Each row has a name. Each piece below is followed by the name of the row it came from, unless a question asks for something else. Each question is about the rows just above it. Places in a row count from 1.

22, 44, -45, -6, 34, -50, 34, -34, -15, -23, -33, -73, -11, 11, -4, -81, 45, -40, 4, 3, -50, 6, -17, 9, 0, -21, -42, 38 : z697
38, 11, -21, -40, 4, 9, -15, 34, -50, -42, 3, 22, -34, 0, -33, -50, 45, 34, -81, -6, -11, -23, -4, -73, 6, -44, -17, 44 : z518
34, 34, 38, -40, -15, 45, 3, -33, -11, -34, 6, -50, -81, -4, -21, -23, 0, 22, -50, 4, 44, 11, 9, -42, -17, -44, -7, -73 : z460
How many entries does 38 have? -> 1
38, -42, -21, 0, 9, -17, 6, -50, 3, 4, -40, 45, -81, -4, 11, -11, -73, -33, -23, -15, -34, 34, -50, 34, -6, -45, 44, 22 is which row reordered? -> z697
One entry of z460 was changed: 34, 34, 38, -40, -15, 45, 3, -33, -11, -33, 6, -50, -81, -4, -21, -23, 0, 22, -50, 4, 44, 11, 9, -42, -17, -44, -7, -73. Where, and from what? -> 10, -34
44, -17, -44, 6, -73, -4, -23, -11, -6, -81, 34, 45, -50, -33, 0, -34, 22, 3, -42, -50, 34, -15, 9, 4, -40, -21, 11, 38 is which row reordered? -> z518
Which row holds these entries in another order? 6, -44, -17, 44, 38, 11, -21, -40, 4, 9, -15, 34, -50, -42, 3, 22, -34, 0, -33, -50, 45, 34, -81, -6, -11, -23, -4, -73 -> z518
One entry of z460 was changed: 34, 34, 38, -40, -15, 45, 3, -33, -10, -34, 6, -50, -81, -4, -21, -23, 0, 22, -50, 4, 44, 11, 9, -42, -17, -44, -7, -73. Where, and from what? -> 9, -11

33, 15, -23, -12, -26, 14 : z670
-13, -45, 9, 18, -3, -14 : z906
17, -3, -13, 9, -45, -14 : z483
30, 27, -4, 18, 38, 20 : z460
-14, -45, 9, -13, -3, 17 is which row reordered? -> z483
Which row holds these entries in another order? -45, -14, -13, -3, 9, 18 -> z906
Number of entries in 33, 15, -23: -> 3

-5, 46, 39, 39, 42, 19, -7, 22, 47, 14, -27, 8, 15, -21, -33, -2, -38, -42, 30, 0, -53 -> z972
-40, 31, -50, -40, -27, 3, -40, -49, -33, -54, -14, 20, -43, -42, -45, 67, -6, -25, -12, 56, 37 -> z483
-44, -1, -37, 34, -45, 6, -20, 16, 5, -33, 32, 50, 3, 2, 33, 0, -46, 17, 13, 40, -2 -> z415
Number of entries in -40, 31, -50, -40, -27: -> 5
Number of entries in -40, 31, -50, -40, -27, 3, -40, -49, -33: -> 9
Count the entries of -5, 46, 39, 39, 42, 19, -7, 22, 47, 14, -27, 8, 15, -21, -33, -2, -38, -42, 30, 0, -53: -> 21
Count the entries of -44, -1, -37, 34, -45, 6, -20, 16, 5, -33, 32, 50, 3, 2, 33: -> 15

-9, -20, -7, -4, 5, -23 : z906
-9, 5, -7, -23, -5, -20 : z518
-44, -67, -67, -41, 19, -27 : z670
Put -23, -20, -9, -7, -5, 5 back in order: which row is it? -> z518
Where does -9, -19, -7, -4, 5, -23 differ from z906, and what was there? -> 2, -20
Changed z906: -9, -20, -7, -4, 5, -24. Place and old value: -> 6, -23
Which row holds these entries in another order? -23, -20, -9, -7, -4, 5 -> z906

